Below are the code and all the weights of a small trained network. Each question names an input and a target symbol and asks about switching units off, where a switched-off unit gives its printed mean instead of its output.

import numpy as np


def w(rows, s, z=0):
    codes = np.array(rows[::2]) - 128.0
    scale = np.full(codes.shape[1], s)
    scale[-1] = z or s
    return codes * scale


def f(y):
    return np.maximum(y, 0)


def softmax(a):
    e = np.exp(a - a.max(-1, keepdims=True))
    return e / e.sum(-1, keepdims=True)


def log_softmax(a):
    a = a - a.max(-1, keepdims=True)
    return a - np.log(np.exp(a).sum(-1, keepdims=True))


def net(x, mask):
    ids = ['ΛΞΦΨαβζημπσ'.index(c) for c in x.split()]
    T = len(ids)
    res = E[ids] + P[:T]
    u = 0
    for l in range(2):
        q, k, v = (res @ M[l].T for M in (Q, K, V))
        z = softmax(np.where(np.tri(T) > 0, q @ k.T / 2**0.5, -1e9)) @ v
        res = res + np.where(mask[u], z, O[l][:, -1]) @ O[l][:, :-1]
        u += 1
        y = f(res @ A[l][:, :-1].T + A[l][:, -1])
        res = res + np.where(mask[u : u + 16], y, B[l][:, -1]) @ B[l][:, :-1]
        u += 16
    return log_softmax(res[-1] @ U[:, :-1].T + U[:, -1])


Q, K, V, O, A, B = {}, {}, {}, {}, {}, {}
E = w([
[133,121,130],'Λ',
[125,117,130],'Ξ',
[132,128,158],'Φ',
[138,123,124],'Ψ',
[136,128,129],'α',
[58,8,205],'β',
[137,127,123],'ζ',
[173,144,132],'η',
[159,189,233],'μ',
[158,167,80],'π',
[79,155,74],'σ',
],0.013)
P = w([
[155,64,128],'0',
[163,111,121],'1',
[158,139,116],'2',
[132,193,118],'3',
[112,211,115],'4',
[97,254,111],'5',
],0.0058)
Q[0] = w([
[152,211,91],'0.h0',
[136,255,111],'0.h0',
],0.0079)
K[0] = w([
[2,99,152],'0.h0',
[5,104,182],'0.h0',
],0.0073)
V[0] = w([
[216,223,85],'0.h0',
[254,231,92],'0.h0',
],0.0065)
O[0] = w([
[255,176,103,5],'0.h0',
[244,195,114,208],'0.h0',
],0.0061,0.00024)
A[0] = w([
[24,71,165,4],'0.n0',
[101,91,136,179],'0.n1',
[155,177,254,192],'0.n2',
[208,137,113,36],'0.n3',
[79,190,58,142],'0.n4',
[103,97,137,180],'0.n5',
[123,116,67,168],'0.n6',
[127,130,129,119],'0.n7',
[137,153,81,187],'0.n8',
[100,135,44,203],'0.n9',
[113,162,86,125],'0.n10',
[115,120,66,185],'0.n11',
[178,158,127,180],'0.n12',
[136,148,84,189],'0.n13',
[86,112,152,77],'0.n14',
[176,154,84,190],'0.n15',
],0.0078,0.0043)
B[0] = w([
[253,187,111,171],'0.n0',
[99,98,159,177],'0.n1',
[175,156,229,253],'0.n2',
[72,55,124,147],'0.n3',
[83,190,102,168],'0.n4',
[109,91,151,176],'0.n5',
[101,161,81,161],'0.n6',
[125,129,126,128],'0.n7',
[114,146,83,194],'0.n8',
[81,184,86,190],'0.n9',
[101,144,110,147],'0.n10',
[94,153,105,173],'0.n11',
[190,155,115,219],'0.n12',
[114,151,73,192],'0.n13',
[177,142,108,145],'0.n14',
[162,140,97,220],'0.n15',
],0.0073,0.0045)
Q[1] = w([
[223,200,97],'1.h0',
[254,207,28],'1.h0',
],0.0082)
K[1] = w([
[114,248,119],'1.h0',
[125,249,133],'1.h0',
],0.014)
V[1] = w([
[239,110,163],'1.h0',
[114,136,1],'1.h0',
],0.0085)
O[1] = w([
[161,255,105,254],'1.h0',
[217,52,116,55],'1.h0',
],0.0099,0.005)
A[1] = w([
[86,125,167,144],'1.n0',
[194,56,31,95],'1.n1',
[113,77,170,226],'1.n2',
[156,116,212,234],'1.n3',
[150,16,100,18],'1.n4',
[111,166,110,163],'1.n5',
[139,81,110,81],'1.n6',
[201,125,161,153],'1.n7',
[161,25,86,30],'1.n8',
[48,102,114,123],'1.n9',
[30,67,102,127],'1.n10',
[198,122,161,153],'1.n11',
[119,90,152,146],'1.n12',
[118,234,200,1],'1.n13',
[64,128,185,138],'1.n14',
[47,168,3,121],'1.n15',
],0.0067,0.0071)
B[1] = w([
[103,136,116,162],'1.n0',
[170,96,216,182],'1.n1',
[77,107,147,168],'1.n2',
[43,101,82,215],'1.n3',
[61,164,163,140],'1.n4',
[106,151,141,219],'1.n5',
[107,143,143,135],'1.n6',
[146,126,83,186],'1.n7',
[73,199,190,147],'1.n8',
[131,96,92,149],'1.n9',
[147,78,105,147],'1.n10',
[146,124,88,182],'1.n11',
[107,128,120,137],'1.n12',
[206,1,133,253],'1.n13',
[86,167,115,178],'1.n14',
[184,74,248,201],'1.n15',
],0.0083,0.0077)
U = w([
[107,140,83,183],'Λ',
[93,155,163,47],'Ξ',
[117,109,107,55],'Φ',
[125,221,2,242],'Ψ',
[219,64,123,33],'α',
[38,183,157,236],'β',
[162,199,239,2],'ζ',
[120,124,83,170],'η',
[152,36,207,62],'μ',
[117,113,77,192],'π',
[93,85,62,151],'σ',
],0.0073,0.0026)

Each question gives the input, a string of symbols that net reads in full, and the target symbol t.
The units are the heads (2 rows each of Q, K, V and O) and the neurons (one row each of A and B). Each row of codes is followed by its name. A weight is (code - 128) times the scale printed after its matrix; where a second scale follows, it is the last column's (O, A, B and U).
mask holds one flag per unit, layer by layer, with each layer's heads first. A switched-off unit (its flag False) gives its mean, the last column of its rows in O or B, instead of its output. The means were averaged over made-up inputs and are rounded, as every weight is.
A unit's drop is (log p(t) with every unit on - log p(t) with that unit switched off) / (log p(t) with every unit on - log p(t) with every unit switched off).
The circuit of an input: a set's keep is (log p(t) with only the set's units on - log p(t) with every unit switched off) / (log p(t) with every unit on - log p(t) with every unit switched off). Starting from the 12 units with the biggest drops (on a tie, the unit counted first), units are removed one at a time, each time the one whose removal leaves the highest keep (on an exact tie, the one counted first), for as long as the keep stays at least 0.8.
units of the circuit, in order: the units of the circuit, biggest drop first
most important unit: the unit with the biggest drop
top k neurons: the k neurons with the biggest drops, biggest first
top k neurons in layer l: the k neurons of layer l with the biggest drops, biggest first
drop of u: that unit's drop, to one decimal
input σ Φ β, target β: units of the circuit, in order	[1.h0 1.n13 0.n1 1.n14]
input π Ξ μ α, target ζ: units of the circuit, in order	[0.n2 1.h0 1.n15 0.h0]
input η μ Φ η, target ζ: units of the circuit, in order	[1.h0 0.n2 1.n15 0.h0]
input μ Ψ ζ, target ζ: top 2 neurons	[0.n2 1.n15]
input Φ η Φ, target Ψ: top 3 neurons	[1.n15 1.n1 1.n13]
input η ζ π μ Ξ Λ, target ζ: units of the circuit, in order	[0.n2 0.h0 1.n15 1.h0]
input α μ Ψ, target ζ: top 3 neurons	[1.n15 0.n2 1.n3]
input η α Λ μ α Ψ, target ζ: units of the circuit, in order	[0.n2 1.n15 1.h0 0.h0]
input μ Φ μ η, target ζ: top 4 neurons	[0.n2 1.n15 0.n3 1.n3]
input Λ σ η Φ, target μ: units of the circuit, in order	[1.h0 0.n9 0.n4]
input ζ μ η Ξ, target ζ: units of the circuit, in order	[1.h0 0.n2 1.n15 0.h0]
input β Ψ μ, target β: most important unit	0.h0
input ζ μ Λ Ξ, target ζ: units of the circuit, in order	[1.h0 1.n15 0.n2 0.h0]
input η η Ψ, target Ψ: units of the circuit, in order	[0.h0 1.n13 1.h0 1.n15]
input Ξ η Λ, target Ψ: top 3 neurons in layer 1	[1.n13 1.n15 1.n1]
input Φ η β η π, target β: units of the circuit, in order	[0.h0 1.n13]
input π α Ξ, target α: top 2 neurons	[1.n1 0.n2]
input η η Λ, target Ψ: most important unit	0.h0
input ζ Ψ π Ξ ζ, target α: top 2 neurons	[1.n1 0.n2]
input Ψ σ Λ Λ, target μ: top neuron	[1.n1]
input η Φ Ξ, target Ψ: top 2 neurons in layer 1	[1.n13 1.n1]
input Φ Λ η η, target Ψ: top 3 neurons	[1.n15 1.n13 1.n1]
input η η σ, target μ: top 2 neurons	[1.n1 0.n2]
input ζ Λ β μ π, target β: top 2 neurons	[1.n13 1.n15]
input μ Φ Λ, target ζ: drop of 1.n15	0.6
input Φ Ψ η ζ π Φ, target α: drop of 0.h0	0.4
input Λ μ σ ζ ζ, target μ: drop of 1.n15	-0.2
